Here is a tiny trained network, its code and every weight. The questions are about switching its units off for an input and a target symbol, where a switched-off unit gives its printed mean instead of its output.

import numpy as np


def w(rows, s, z=0):
    codes = np.array(rows[::2]) - 128.0
    scale = np.full(codes.shape[1], s)
    scale[-1] = z or s
    return codes * scale


def norm(h):
    return h / np.sqrt((h * h).mean(-1, keepdims=True) + 1e-5)


def f(y):
    return np.maximum(y, 0)


def softmax(a):
    e = np.exp(a - a.max(-1, keepdims=True))
    return e / e.sum(-1, keepdims=True)


def log_softmax(a):
    a = a - a.max(-1, keepdims=True)
    return a - np.log(np.exp(a).sum(-1, keepdims=True))


def net(x, mask):
    ids = ['ΞΦΨΩβγδζλμπτ'.index(c) for c in x.split()]
    T = len(ids)
    res = E[ids] + P[:T]
    u = 0
    for l in range(3):
        r = norm(res)
        for j in range(2):
            rows = slice(2 * j, 2 * j + 2)
            q, k, v = (r @ M[l][rows].T for M in (Q, K, V))
            z = softmax(np.where(np.tri(T) > 0, q @ k.T / 2**0.5, -1e9)) @ v
            o = O[l][rows]
            res = res + np.where(mask[u + j], z, o[:, -1]) @ o[:, :-1]
        u += 2
        y = f(norm(res) @ A[l][:, :-1].T + A[l][:, -1])
        res = res + np.where(mask[u : u + 4], y, B[l][:, -1]) @ B[l][:, :-1]
        u += 4
    return log_softmax(norm(res)[-1] @ U[:, :-1].T + U[:, -1])


Q, K, V, O, A, B = {}, {}, {}, {}, {}, {}
E = w([
[112,40,143,124,214,70],'Ξ',
[154,75,161,140,59,132],'Φ',
[37,84,173,74,112,81],'Ψ',
[135,218,131,129,248,147],'Ω',
[161,167,78,154,102,123],'β',
[183,142,145,146,125,127],'γ',
[197,26,201,184,108,202],'δ',
[92,107,157,191,33,37],'ζ',
[94,194,44,177,100,91],'λ',
[16,169,109,11,46,176],'μ',
[108,109,114,209,115,208],'π',
[110,4,40,102,82,85],'τ',
],0.016)
P = w([
[204,157,84,252,13,59],'0',
[192,142,82,214,42,88],'1',
[182,102,119,175,85,160],'2',
[148,167,93,177,89,125],'3',
[135,101,152,140,146,223],'4',
[134,118,129,134,150,182],'5',
[124,142,124,125,167,210],'6',
[105,104,141,61,203,223],'7',
[79,140,148,106,192,241],'8',
[172,49,136,89,227,189],'9',
],0.0037)
Q[0] = w([
[2,43,24,203,124,204],'0.h0',
[219,139,89,82,53,48],'0.h0',
[82,42,116,42,166,156],'0.h1',
[71,28,64,177,164,150],'0.h1',
],0.0056)
K[0] = w([
[76,61,45,58,254,173],'0.h0',
[93,73,117,124,105,182],'0.h0',
[49,158,158,36,136,65],'0.h1',
[188,38,18,83,211,129],'0.h1',
],0.0057)
V[0] = w([
[151,2,30,109,202,95],'0.h0',
[64,210,197,158,148,27],'0.h0',
[89,125,121,60,97,173],'0.h1',
[119,141,171,63,173,134],'0.h1',
],0.0066)
O[0] = w([
[22,83,206,198,168,96,139],'0.h0',
[160,121,98,80,164,3,85],'0.h0',
[188,3,69,240,56,92,101],'0.h1',
[99,202,228,116,190,172,3],'0.h1',
],0.0057,0.004)
A[0] = w([
[15,14,85,175,48,169,105],'0.n0',
[157,208,67,112,203,255,255],'0.n1',
[86,5,31,129,103,163,169],'0.n2',
[127,190,48,169,67,92,119],'0.n3',
],0.0065,0.00088)
B[0] = w([
[150,182,147,172,116,42,255],'0.n0',
[200,124,76,134,171,24,187],'0.n1',
[99,138,1,225,106,127,221],'0.n2',
[116,184,104,70,196,156,189],'0.n3',
],0.0066,0.0088)
Q[1] = w([
[190,16,156,112,143,136],'1.h0',
[97,254,58,129,135,99],'1.h0',
[44,118,136,69,198,140],'1.h1',
[123,174,132,83,121,155],'1.h1',
],0.0097)
K[1] = w([
[177,80,41,179,163,86],'1.h0',
[140,222,176,36,81,203],'1.h0',
[215,162,141,128,112,80],'1.h1',
[189,215,254,204,148,115],'1.h1',
],0.0065)
V[1] = w([
[198,64,43,170,188,41],'1.h0',
[207,254,197,90,98,202],'1.h0',
[97,136,171,40,98,210],'1.h1',
[92,220,173,44,110,244],'1.h1',
],0.0055)
O[1] = w([
[58,190,255,139,191,197,214],'1.h0',
[206,140,174,162,123,155,62],'1.h0',
[15,30,82,58,23,134,7],'1.h1',
[65,125,113,71,152,101,1],'1.h1',
],0.0064,0.0065)
A[1] = w([
[121,227,25,56,78,178,183],'1.n0',
[213,201,119,123,137,109,255],'1.n1',
[201,167,142,112,102,158,115],'1.n2',
[178,118,202,175,2,124,130],'1.n3',
],0.0076,0.0037)
B[1] = w([
[50,33,162,184,133,144,193],'1.n0',
[210,53,134,52,184,203,254],'1.n1',
[47,2,185,181,226,93,157],'1.n2',
[48,152,72,2,250,100,192],'1.n3',
],0.0071,0.0085)
Q[2] = w([
[254,106,212,64,88,99],'2.h0',
[119,87,118,43,147,131],'2.h0',
[109,97,159,130,81,158],'2.h1',
[142,85,122,211,218,92],'2.h1',
],0.0066)
K[2] = w([
[176,254,176,101,219,142],'2.h0',
[55,64,178,32,161,245],'2.h0',
[42,143,160,105,166,127],'2.h1',
[148,175,43,170,132,234],'2.h1',
],0.0073)
V[2] = w([
[71,21,34,238,12,123],'2.h0',
[217,89,90,172,110,52],'2.h0',
[193,179,106,142,39,101],'2.h1',
[120,135,8,254,188,61],'2.h1',
],0.0055)
O[2] = w([
[120,100,131,182,45,95,158],'2.h0',
[209,222,222,113,20,14,155],'2.h0',
[206,198,2,207,221,138,99],'2.h1',
[62,193,161,28,87,236,252],'2.h1',
],0.0051,0.011)
A[2] = w([
[51,20,1,208,46,196,252],'2.n0',
[40,155,27,202,185,139,102],'2.n1',
[233,90,231,62,173,222,94],'2.n2',
[113,91,134,113,163,211,130],'2.n3',
],0.0056,0.0028)
B[2] = w([
[210,160,113,108,51,119,253],'2.n0',
[59,163,254,74,95,129,208],'2.n1',
[99,115,56,199,76,99,238],'2.n2',
[56,178,96,121,72,130,208],'2.n3',
],0.0081,0.0054)
U = w([
[77,113,169,152,141,85,120],'Ξ',
[102,105,17,138,150,114,16],'Φ',
[134,156,141,101,135,44,46],'Ψ',
[168,117,144,103,169,141,178],'Ω',
[89,52,110,182,127,161,3],'β',
[135,79,157,137,166,123,231],'γ',
[102,33,121,144,88,139,107],'δ',
[168,147,123,99,171,71,87],'ζ',
[77,144,97,59,128,173,43],'λ',
[130,86,76,126,52,83,205],'μ',
[131,190,116,136,111,170,226],'π',
[132,172,126,246,96,73,138],'τ',
],0.011,0.0036)

Each question gives the input, a string of symbols that net reads in full, and the target symbol t.
The units are the heads (2 rows each of Q, K, V and O) and the neurons (one row each of A and B). Each row of codes is followed by its name. A weight is (code - 128) times the scale printed after its matrix; where a second scale follows, it is the last column's (O, A, B and U).
mask holds one flag per unit, layer by layer, with each layer's heads first. A switched-off unit (its flag False) gives its mean, the last column of its rows in O or B, instead of its output. The means were averaged over made-up inputs and are rounded, as every weight is.
A unit's drop is (log p(t) with every unit on - log p(t) with that unit switched off) / (log p(t) with every unit on - log p(t) with every unit switched off).
The circuit of an input: a set's keep is (log p(t) with only the set's units on - log p(t) with every unit switched off) / (log p(t) with every unit on - log p(t) with every unit switched off). Starting from the 12 units with the biggest drops (on a tie, the unit counted first), units are removed one at a time, each time the one whose removal leaves the highest keep (on an exact tie, the one counted first), for as long as the keep stays at least 0.8.
circuit, biggest first: the units of the circuit, biggest drop first
most important unit: the unit with the biggest drop
top k neurons: the k neurons with the biggest drops, biggest first
k most important neurons of layer l: the k neurons of layer l with the biggest drops, biggest first
heads that matter: for each layer, one digit per head in row order, 1 if its drop is at least 0.15 and else 0, layers parted by /
drop when u is switched off: that unit's drop, to one decimal
input β μ π, target μ: circuit, biggest first	1.h1, 2.n0, 1.h0
input μ λ λ, target μ: 3 most important neurons of layer 1	1.n0, 1.n3, 1.n1
input μ γ μ λ ζ, target μ: top neuron	0.n1
input μ λ μ λ, target μ: 2 most important neurons of layer 0	0.n1, 0.n0
input λ μ δ ζ Ω λ Ψ μ π, target μ: circuit, biggest first	1.h1, 1.h0, 2.n0
input δ π γ, target Ω: top 2 neurons	0.n2, 1.n1
input π τ δ λ λ λ Ψ ζ Φ, target λ: heads that matter	00 / 00 / 01
input δ μ δ μ ζ γ ζ μ π Φ, target μ: heads that matter	00 / 01 / 11
input λ π λ δ π λ ζ μ μ, target μ: top 3 neurons	2.n0, 1.n0, 1.n3
input μ γ β δ π λ Ξ Ξ μ β, target Φ: heads that matter	01 / 00 / 00
input π τ Ψ, target τ: heads that matter	00 / 00 / 10
input Φ π γ μ Ω π π δ π, target τ: circuit, biggest first	0.n1, 0.n0
input Ξ Ψ δ λ μ Φ Φ, target μ: heads that matter	00 / 11 / 11
input λ β Ω π λ, target λ: most important unit	0.n3
input Φ β δ, target β: top 2 neurons	1.n3, 2.n2
input Ψ δ μ λ Ψ, target μ: 2 most important neurons of layer 0	0.n1, 0.n2
input μ Ω Ξ δ ζ μ Ψ, target μ: 2 most important neurons of layer 1	1.n1, 1.n0
input μ ζ π ζ λ Ξ π ζ, target Ψ: drop when 2.n3 is switched off	0.1
input δ β Ψ β λ μ β π Ξ π, target τ: drop when 0.n2 is switched off	0.1
input Ξ Ω γ, target Ω: drop when 1.n1 is switched off	0.2
input Φ π β τ δ τ, target τ: most important neuron of layer 0	0.n0
